Here is a tiny trained network, its code and every weight. The questions are about switching its units off for an input and a target symbol, where a switched-off unit gives its printed mean instead of its output.

import numpy as np


def w(rows, s, z=0):
    codes = np.array(rows[::2]) - 128.0
    scale = np.full(codes.shape[1], s)
    scale[-1] = z or s
    return codes * scale


def norm(h):
    return h / np.sqrt((h * h).mean(-1, keepdims=True) + 1e-5)


def f(y):
    return np.maximum(y, 0)


def softmax(a):
    e = np.exp(a - a.max(-1, keepdims=True))
    return e / e.sum(-1, keepdims=True)


def log_softmax(a):
    a = a - a.max(-1, keepdims=True)
    return a - np.log(np.exp(a).sum(-1, keepdims=True))


def net(x, mask):
    ids = ['ΔΞΠΩαβγεζηθλμσφψ'.index(c) for c in x.split()]
    T = len(ids)
    res = E[ids] + P[:T]
    u = 0
    for l in range(2):
        r = norm(res)
        for j in range(2):
            rows = slice(4 * j, 4 * j + 4)
            q, k, v = (r @ M[l][rows].T for M in (Q, K, V))
            z = softmax(np.where(np.tri(T) > 0, q @ k.T / 4**0.5, -1e9)) @ v
            o = O[l][rows]
            res = res + np.where(mask[u + j], z, o[:, -1]) @ o[:, :-1]
        u += 2
        y = f(norm(res) @ A[l][:, :-1].T + A[l][:, -1])
        res = res + np.where(mask[u : u + 4], y, B[l][:, -1]) @ B[l][:, :-1]
        u += 4
    return log_softmax(norm(res)[-1] @ U[:, :-1].T + U[:, -1])


Q, K, V, O, A, B = {}, {}, {}, {}, {}, {}
E = w([
[105,113,81,107,123,72],'Δ',
[162,182,184,118,177,190],'Ξ',
[107,141,189,133,90,117],'Π',
[95,159,169,61,177,70],'Ω',
[91,56,123,117,130,127],'α',
[133,105,116,143,121,119],'β',
[193,154,72,66,155,124],'γ',
[93,62,198,206,78,166],'ε',
[79,115,229,148,126,89],'ζ',
[128,47,77,183,108,127],'η',
[96,108,98,88,191,76],'θ',
[182,158,231,137,81,77],'λ',
[124,135,214,217,99,120],'μ',
[117,114,156,94,160,180],'σ',
[112,170,121,130,90,2],'φ',
[143,125,108,174,124,164],'ψ',
],0.017)
P = w([
[175,8,134,47,136,159],'0',
[103,103,140,152,96,146],'1',
[108,146,137,137,105,131],'2',
[191,47,168,132,178,85],'3',
[108,126,141,154,124,161],'4',
[112,151,137,130,112,134],'5',
[187,62,155,132,206,96],'6',
[113,130,133,152,130,165],'7',
[124,147,133,109,123,151],'8',
[178,99,109,164,190,78],'9',
[114,133,132,151,135,168],'10',
[124,149,129,110,124,155],'11',
[172,114,107,157,193,94],'12',
],0.013)
Q[0] = w([
[4,74,199,157,164,168],'0.h1',
[141,187,212,52,168,91],'0.h1',
[194,195,186,205,114,188],'0.h1',
[173,82,98,28,160,205],'0.h1',
[167,142,115,153,161,109],'0.h2',
[91,124,84,136,127,147],'0.h2',
[152,142,141,138,72,150],'0.h2',
[66,187,114,84,93,179],'0.h2',
],0.02)
K[0] = w([
[18,38,225,168,170,204],'0.h1',
[118,210,217,23,165,73],'0.h1',
[204,209,200,199,115,217],'0.h1',
[173,102,72,11,181,249],'0.h1',
[186,143,127,169,162,82],'0.h2',
[71,110,86,154,106,177],'0.h2',
[153,150,159,143,40,170],'0.h2',
[18,209,125,168,83,195],'0.h2',
],0.016)
V[0] = w([
[157,166,118,153,10,192],'0.h1',
[33,143,112,100,77,190],'0.h1',
[163,199,213,86,79,148],'0.h1',
[186,63,125,107,134,123],'0.h1',
[129,142,99,152,194,115],'0.h2',
[84,164,109,110,130,152],'0.h2',
[57,141,103,80,51,156],'0.h2',
[165,76,140,114,139,98],'0.h2',
],0.012)
O[0] = w([
[1,141,85,152,143,146,102],'0.h1',
[102,185,131,92,140,68,82],'0.h1',
[121,152,50,156,51,133,103],'0.h1',
[129,130,141,188,138,142,207],'0.h1',
[158,173,166,121,181,139,147],'0.h2',
[155,121,126,85,125,149,45],'0.h2',
[148,74,108,56,68,115,3],'0.h2',
[142,155,159,178,149,87,247],'0.h2',
],0.011,0.0045)
A[0] = w([
[233,46,188,249,39,239,192],'0.n1',
[137,194,185,123,30,215,37],'0.n2',
[87,178,128,47,89,103,3],'0.n3',
[87,254,112,109,87,95,118],'0.n4',
],0.016,0.0019)
B[0] = w([
[249,31,132,77,248,43,251],'0.n1',
[117,124,90,218,30,70,155],'0.n2',
[55,182,113,82,189,102,160],'0.n3',
[139,78,119,77,77,90,180],'0.n4',
],0.015,0.013)
Q[1] = w([
[127,100,74,118,149,201],'1.h1',
[86,122,94,192,111,159],'1.h1',
[114,213,149,157,85,174],'1.h1',
[102,143,143,181,228,101],'1.h1',
[108,249,111,133,187,141],'1.h2',
[99,165,116,66,113,198],'1.h2',
[162,160,145,169,81,119],'1.h2',
[167,164,163,88,87,61],'1.h2',
],0.017)
K[1] = w([
[85,157,71,117,124,219],'1.h1',
[86,76,143,177,104,183],'1.h1',
[69,114,189,128,74,107],'1.h1',
[117,181,178,183,223,116],'1.h1',
[8,187,171,45,157,93],'1.h2',
[96,92,100,35,139,187],'1.h2',
[120,141,173,113,53,89],'1.h2',
[200,152,108,83,125,47],'1.h2',
],0.016)
V[1] = w([
[194,67,203,107,106,144],'1.h1',
[98,137,83,142,157,91],'1.h1',
[171,124,139,217,107,132],'1.h1',
[132,220,177,138,123,80],'1.h1',
[142,221,75,155,190,82],'1.h2',
[90,138,78,61,186,124],'1.h2',
[92,82,90,111,141,12],'1.h2',
[235,131,96,151,104,183],'1.h2',
],0.011)
O[1] = w([
[2,202,98,236,79,174,178],'1.h1',
[165,72,160,127,159,118,154],'1.h1',
[89,196,197,157,157,83,138],'1.h1',
[84,167,94,138,206,76,112],'1.h1',
[121,33,167,213,127,117,159],'1.h2',
[235,173,196,140,43,187,159],'1.h2',
[190,184,211,233,229,248,249],'1.h2',
[68,5,87,61,167,140,124],'1.h2',
],0.0066,0.011)
A[1] = w([
[105,136,46,35,124,176,1],'1.n1',
[175,146,6,182,157,140,149],'1.n2',
[107,108,61,97,50,186,160],'1.n3',
[172,69,85,213,124,219,156],'1.n4',
],0.017,0.0031)
B[1] = w([
[118,164,2,191,185,112,159],'1.n1',
[104,221,192,108,78,249,232],'1.n2',
[168,98,214,140,185,171,177],'1.n3',
[152,112,36,58,170,140,255],'1.n4',
],0.016,0.0087)
U = w([
[211,41,149,132,174,62,145],'Δ',
[146,157,196,254,177,129,49],'Ξ',
[118,205,77,254,201,157,8],'Π',
[166,207,226,155,120,174,81],'Ω',
[122,105,160,184,73,123,214],'α',
[187,115,77,204,60,120,123],'β',
[145,113,187,171,47,183,181],'γ',
[175,200,144,55,89,60,91],'ε',
[105,101,162,103,68,80,241],'ζ',
[64,57,231,151,119,219,183],'η',
[82,161,91,146,175,85,79],'θ',
[117,127,131,24,98,233,224],'λ',
[37,140,204,8,185,123,4],'μ',
[56,188,157,121,125,136,199],'σ',
[70,130,81,94,155,69,124],'φ',
[62,73,80,150,141,138,193],'ψ',
],0.0085,0.0025)

Each question gives the input, a string of symbols that net reads in full, and the target symbol t.
The units are the heads (4 rows each of Q, K, V and O) and the neurons (one row each of A and B). Each row of codes is followed by its name. A weight is (code - 128) times the scale printed after its matrix; where a second scale follows, it is the last column's (O, A, B and U).
mask holds one flag per unit, layer by layer, with each layer's heads first. A switched-off unit (its flag False) gives its mean, the last column of its rows in O or B, instead of its output. The means were averaged over made-up inputs and are rounded, as every weight is.
A unit's drop is (log p(t) with every unit on - log p(t) with that unit switched off) / (log p(t) with every unit on - log p(t) with every unit switched off).
The circuit of an input: a set's keep is (log p(t) with only the set's units on - log p(t) with every unit switched off) / (log p(t) with every unit on - log p(t) with every unit switched off). Starting from all 12 units, units are removed one at a time, each time the one whose removal leaves the highest keep (on an exact tie, the one counted first), for as long as the keep stays at least 0.8.
circuit, biggest first: the units of the circuit, biggest drop first
top k neurons: the k neurons with the biggest drops, biggest first
top k neurons in layer l: the k neurons of layer l with the biggest drops, biggest first
which heads matter: for each layer, one digit per head in row order, 1 if its drop is at least 0.15 and else 0, layers parted by /
input ψ ψ Ω Ω, target Ξ: which heads matter -> 01 / 00
input Ω θ γ γ ψ, target λ: circuit, biggest first -> (0.h1 0.n1 0.h2 1.h1)
input ε ε Δ ψ γ ψ Δ, target Ξ: circuit, biggest first -> (0.n1 0.h2)
input Ω α γ ψ γ ε β θ ζ Ω γ Ω, target ε: top 2 neurons in layer 0 -> (0.n1 0.n4)
input ε ε ψ γ ψ α ψ μ ψ α, target Ξ: circuit, biggest first -> (0.n1 0.h2)
input ψ γ γ λ ψ ψ γ Ω ψ γ, target Ω: top neuron in layer 1 -> (1.n2)
input σ θ γ γ Ω ψ η Ξ Δ, target Ω: which heads matter -> 01 / 01
input Ω ψ γ ψ λ Ω ζ ε σ Δ α ψ α, target Ξ: top 2 neurons in layer 1 -> (1.n4 1.n2)
input γ Ω γ Ω α φ, target φ: top 2 neurons -> (0.n3 0.n4)
input φ α Ω Ξ θ γ α ε, target ψ: circuit, biggest first -> (0.h1 0.h2 1.n2 0.n1)
input Ω γ Ξ, target γ: top 3 neurons in layer 0 -> (0.n2 0.n4 0.n1)
input θ Ω η γ Δ Ω Ξ σ γ ψ ε λ θ, target Ξ: circuit, biggest first -> (0.h2 1.n4)
input Ξ ζ μ Ξ ψ γ μ α, target η: circuit, biggest first -> (0.h1 0.n1 0.h2 1.n4)
input γ ψ ε ψ, target Ξ: top 2 neurons -> (0.n1 1.n4)
input γ μ Δ γ γ α ψ α φ γ λ Δ, target Ω: which heads matter -> 00 / 01
input ψ ψ γ γ Ω ψ γ γ γ ε Δ, target μ: top 2 neurons -> (0.n1 0.n3)
input γ η α ψ ψ γ γ γ η, target Ξ: top 3 neurons -> (0.n1 1.n2 1.n4)
input λ α γ μ λ γ θ η ζ γ ε, target ψ: which heads matter -> 11 / 00
input γ α ε ψ γ ψ γ γ ψ γ ψ η, target Ξ: top 2 neurons in layer 0 -> (0.n1 0.n4)
input γ Δ θ γ α α γ γ λ, target β: top neuron in layer 1 -> (1.n2)
input γ ψ α, target μ: which heads matter -> 11 / 00
input γ Δ Ω ζ α ε γ μ Ξ α α λ Δ, target Ξ: circuit, biggest first -> (0.h2 1.n4)
input γ ψ γ γ ε Ω α ψ γ λ Π γ Ω, target Ξ: circuit, biggest first -> (0.n1 1.n4)
input θ Ω σ α ζ θ φ γ γ γ ε ε σ, target Ξ: top 3 neurons in layer 0 -> (0.n1 0.n4 0.n2)
input ψ ε ψ ψ η Ω γ μ, target Π: circuit, biggest first -> (0.h1)
input α γ ε ψ ψ λ, target β: top 3 neurons in layer 0 -> (0.n2 0.n4 0.n1)
input ε γ ψ ψ, target Ξ: which heads matter -> 11 / 11
input γ θ γ ε α α, target μ: top 2 neurons -> (0.n1 0.n3)
